Below is a small trained network, with its code and all its weights. Each question gives an input and a target symbol and asks what happens when units are switched off, that is, made to give their printed mean instead of their output.

import numpy as np


def w(rows, s, z=0):
    codes = np.array(rows[::2]) - 128.0
    scale = np.full(codes.shape[1], s)
    scale[-1] = z or s
    return codes * scale


def norm(h):
    return h / np.sqrt((h * h).mean(-1, keepdims=True) + 1e-5)


def f(y):
    return np.maximum(y, 0)


def softmax(a):
    e = np.exp(a - a.max(-1, keepdims=True))
    return e / e.sum(-1, keepdims=True)


def log_softmax(a):
    a = a - a.max(-1, keepdims=True)
    return a - np.log(np.exp(a).sum(-1, keepdims=True))


def net(x, mask):
    ids = ['αβγδζηθλμξπστφψ'.index(c) for c in x.split()]
    T = len(ids)
    res = E[ids] + P[:T]
    r = norm(res)
    for j in range(2):
        rows = slice(3 * j, 3 * j + 3)
        q, k, v = (r @ M[0][rows].T for M in (Q, K, V))
        z = softmax(np.where(np.tri(T) > 0, q @ k.T / 3**0.5, -1e9)) @ v
        o = O[0][rows]
        res = res + np.where(mask[j], z, o[:, -1]) @ o[:, :-1]
    y = f(norm(res) @ A[0][:, :-1].T + A[0][:, -1])
    res = res + np.where(mask[2:18], y, B[0][:, -1]) @ B[0][:, :-1]
    return log_softmax(norm(res)[-1] @ U[:, :-1].T + U[:, -1])


Q, K, V, O, A, B = {}, {}, {}, {}, {}, {}
E = w([
[160,214,97,145,184,116,157,173,150],'α',
[141,184,96,149,137,191,161,132,215],'β',
[106,84,130,106,146,211,199,69,200],'γ',
[193,160,125,179,156,150,166,133,204],'δ',
[46,162,114,54,212,79,251,230,232],'ζ',
[168,90,126,212,101,144,184,104,202],'η',
[105,124,158,184,158,202,194,105,59],'θ',
[68,75,98,140,210,111,116,183,68],'λ',
[121,69,131,168,36,199,211,95,152],'μ',
[142,216,162,103,55,169,101,205,111],'ξ',
[79,128,125,118,66,83,87,208,36],'π',
[112,212,176,226,62,100,117,116,86],'σ',
[96,63,106,208,15,79,165,106,165],'τ',
[11,169,93,164,156,76,107,40,115],'φ',
[110,135,243,92,178,134,103,57,158],'ψ',
],0.012)
P = w([
[53,146,180,128,150,93,202,216,182],'0',
[133,162,158,98,153,69,254,144,122],'1',
[81,127,173,152,150,127,173,190,176],'2',
[161,145,139,110,152,88,202,137,120],'3',
[101,124,150,157,154,143,138,181,165],'4',
[178,138,129,115,150,101,177,126,108],'5',
[119,121,140,163,152,149,107,176,159],'6',
[188,132,120,119,149,108,152,117,98],'7',
[137,117,132,165,148,153,82,170,150],'8',
[201,122,113,118,148,114,126,111,93],'9',
[149,108,122,172,148,167,61,158,138],'10',
[212,116,103,122,144,127,101,102,86],'11',
[167,115,109,183,158,184,30,155,136],'12',
[192,122,128,115,148,110,160,110,88],'13',
],0.013)
Q[0] = w([
[97,119,155,255,190,182,65,195,213],'H1',
[190,164,57,138,136,106,150,92,153],'H1',
[104,141,147,72,126,116,118,79,91],'H1',
[33,84,198,147,66,132,103,110,130],'H2',
[109,129,144,217,197,254,55,229,202],'H2',
[122,150,40,72,150,115,149,77,109],'H2',
],0.013)
K[0] = w([
[147,128,131,125,123,179,28,97,79],'H1',
[160,99,109,157,164,126,137,136,159],'H1',
[100,133,140,93,130,127,176,137,160],'H1',
[75,126,194,105,76,90,130,98,124],'H2',
[155,84,133,148,80,161,3,58,105],'H2',
[153,170,137,130,125,146,161,182,166],'H2',
],0.014)
V[0] = w([
[176,171,87,165,135,95,62,89,179],'H1',
[120,47,164,197,239,81,116,90,50],'H1',
[107,91,2,148,184,110,137,115,152],'H1',
[193,38,89,149,48,188,188,153,132],'H2',
[194,108,229,68,240,197,80,6,216],'H2',
[171,144,195,34,155,241,122,203,90],'H2',
],0.0066)
O[0] = w([
[67,151,129,126,126,134,166,99,136,152],'H1',
[129,94,141,152,101,108,140,146,173,123],'H1',
[169,113,99,111,129,145,169,124,185,106],'H1',
[121,141,152,107,77,195,185,127,118,2],'H2',
[117,142,165,120,160,49,159,169,122,180],'H2',
[127,177,125,84,143,138,142,247,127,184],'H2',
],0.013,0.0029)
A[0] = w([
[124,153,63,80,80,82,182,115,76,179],'N1',
[80,117,93,174,50,107,117,145,121,245],'N2',
[196,155,130,192,122,99,214,89,42,60],'N3',
[137,45,87,45,107,77,187,119,98,167],'N4',
[124,145,129,151,101,110,103,162,53,105],'N5',
[162,101,42,77,94,28,154,100,42,122],'N6',
[171,121,112,123,131,184,179,118,136,67],'N7',
[142,115,182,105,156,109,117,65,96,152],'N8',
[107,100,101,151,56,95,98,184,55,150],'N9',
[201,175,117,88,93,78,154,110,106,2],'N10',
[170,126,135,87,201,108,168,133,90,164],'N11',
[140,166,114,133,75,120,127,205,143,208],'N12',
[11,134,145,126,168,184,136,100,190,58],'N13',
[78,94,84,165,166,153,87,164,75,220],'N14',
[92,126,159,192,84,117,91,156,139,102],'N15',
[140,105,170,129,146,94,123,74,173,166],'N16',
],0.012,0.0052)
B[0] = w([
[90,19,55,159,152,169,134,190,183,171],'N1',
[135,223,169,16,240,123,146,107,142,162],'N2',
[106,144,118,85,137,65,61,168,107,203],'N3',
[85,143,212,186,140,187,23,45,160,143],'N4',
[109,65,124,178,128,116,100,171,85,155],'N5',
[155,176,111,89,136,162,144,195,167,166],'N6',
[39,96,88,93,60,70,130,135,137,165],'N7',
[137,103,47,177,213,153,255,140,79,154],'N8',
[175,121,136,194,169,97,212,70,198,154],'N9',
[181,131,204,103,36,71,99,117,200,166],'N10',
[156,184,160,148,90,206,114,82,84,252],'N11',
[122,18,115,91,151,122,136,61,68,224],'N12',
[210,170,160,141,112,91,97,139,116,150],'N13',
[72,163,120,140,25,99,142,141,189,185],'N14',
[161,101,160,92,88,148,26,189,93,157],'N15',
[147,127,68,177,123,85,173,126,50,168],'N16',
],0.0084,0.011)
U = w([
[83,162,26,132,161,128,141,143,157,99],'α',
[196,169,106,63,128,168,108,162,127,114],'β',
[96,120,181,89,191,212,109,106,129,140],'γ',
[176,142,154,175,164,169,195,95,64,104],'δ',
[118,149,146,82,191,120,151,99,209,209],'ζ',
[149,182,159,126,33,70,176,102,118,73],'η',
[165,9,128,125,95,158,131,180,87,144],'θ',
[153,41,83,155,129,129,141,169,216,116],'λ',
[86,98,116,64,65,180,196,137,134,161],'μ',
[72,140,121,146,68,165,95,170,20,94],'ξ',
[84,74,95,92,52,181,33,121,151,148],'π',
[126,188,201,185,78,158,49,122,175,115],'σ',
[117,116,149,140,89,175,105,13,116,255],'τ',
[111,84,59,196,106,49,96,48,134,138],'φ',
[134,108,149,153,175,37,68,169,107,84],'ψ',
],0.014,0.0038)

Each question gives the input, a string of symbols that net reads in full, and the target symbol t.
The units are the heads (3 rows each of Q, K, V and O) and the neurons (one row each of A and B). Each row of codes is followed by its name. A weight is (code - 128) times the scale printed after its matrix; where a second scale follows, it is the last column's (O, A, B and U).
mask holds one flag per unit, heads first, then neurons. A switched-off unit (its flag False) gives its mean, the last column of its rows in O or B, instead of its output. The means were averaged over made-up inputs and are rounded, as every weight is.
A unit's drop is (log p(t) with every unit on - log p(t) with that unit switched off) / (log p(t) with every unit on - log p(t) with every unit switched off).
The circuit of an input: a set's keep is (log p(t) with only the set's units on - log p(t) with every unit switched off) / (log p(t) with every unit on - log p(t) with every unit switched off). Starting from the 12 units with the biggest drops (on a tie, the unit counted first), units are removed one at a time, each time the one whose removal leaves the highest keep (on an exact tie, the one counted first), for as long as the keep stays at least 0.8.
circuit, biggest first: the units of the circuit, biggest drop first
top k neurons: the k neurons with the biggest drops, biggest first
heads that matter: for each layer, one digit per head in row order, 1 if its drop is at least 0.15 and else 0, layers parted by /
drop of u: that unit's drop, to one decimal
input π α α δ ζ φ α θ η δ α α α, target α: top 2 neurons	(N11; N10)
input θ ψ γ δ σ α δ ψ α α α α η φ, target α: circuit, biggest first	(N6)
input α δ ζ α τ, target τ: heads that matter	01
input η σ φ δ λ, target φ: heads that matter	01
input α α α δ δ π δ ζ, target γ: heads that matter	00
input δ ψ θ δ η δ π τ η σ π η δ, target π: circuit, biggest first	(H2; N7)
input μ μ α π α, target π: heads that matter	01
input δ ψ α δ ψ α δ, target ψ: heads that matter	01
input α σ η, target σ: heads that matter	11
input σ α θ μ π α τ η ψ α ψ δ α, target ψ: heads that matter	01
input α δ α δ α α σ ψ α ψ β, target ψ: heads that matter	01
input α η β α δ μ ψ μ δ α α λ α, target λ: heads that matter	10
input α σ α α α α α τ σ α α δ α, target δ: heads that matter	11
input θ δ λ γ α α η α α η α δ δ ψ, target δ: circuit, biggest first	(N8)
input θ α ψ δ η θ φ δ ψ λ ζ ψ β, target ψ: heads that matter	01
input π α φ δ γ α η φ α, target φ: heads that matter	01
input η δ λ π, target λ: circuit, biggest first	(N1; N9)
input α α α λ θ τ α ψ α δ θ, target θ: heads that matter	11
input δ α η θ δ α α σ α, target σ: circuit, biggest first	(H2; H1; N12)
input φ ψ φ α α μ η δ δ φ ζ, target φ: circuit, biggest first	(H2)
input α σ α ζ λ α δ ζ, target γ: top 2 neurons	(N4; N11)
input α δ δ α μ δ α δ, target η: top 2 neurons	(N11; N10)
input θ θ μ α ψ δ η α σ ψ δ α α α, target β: top 2 neurons	(N11; N1)
input α α δ δ α α δ γ α φ δ, target φ: drop of H2	0.4
input δ τ μ η ψ β α ξ α θ α α σ λ, target σ: drop of N4	0.3
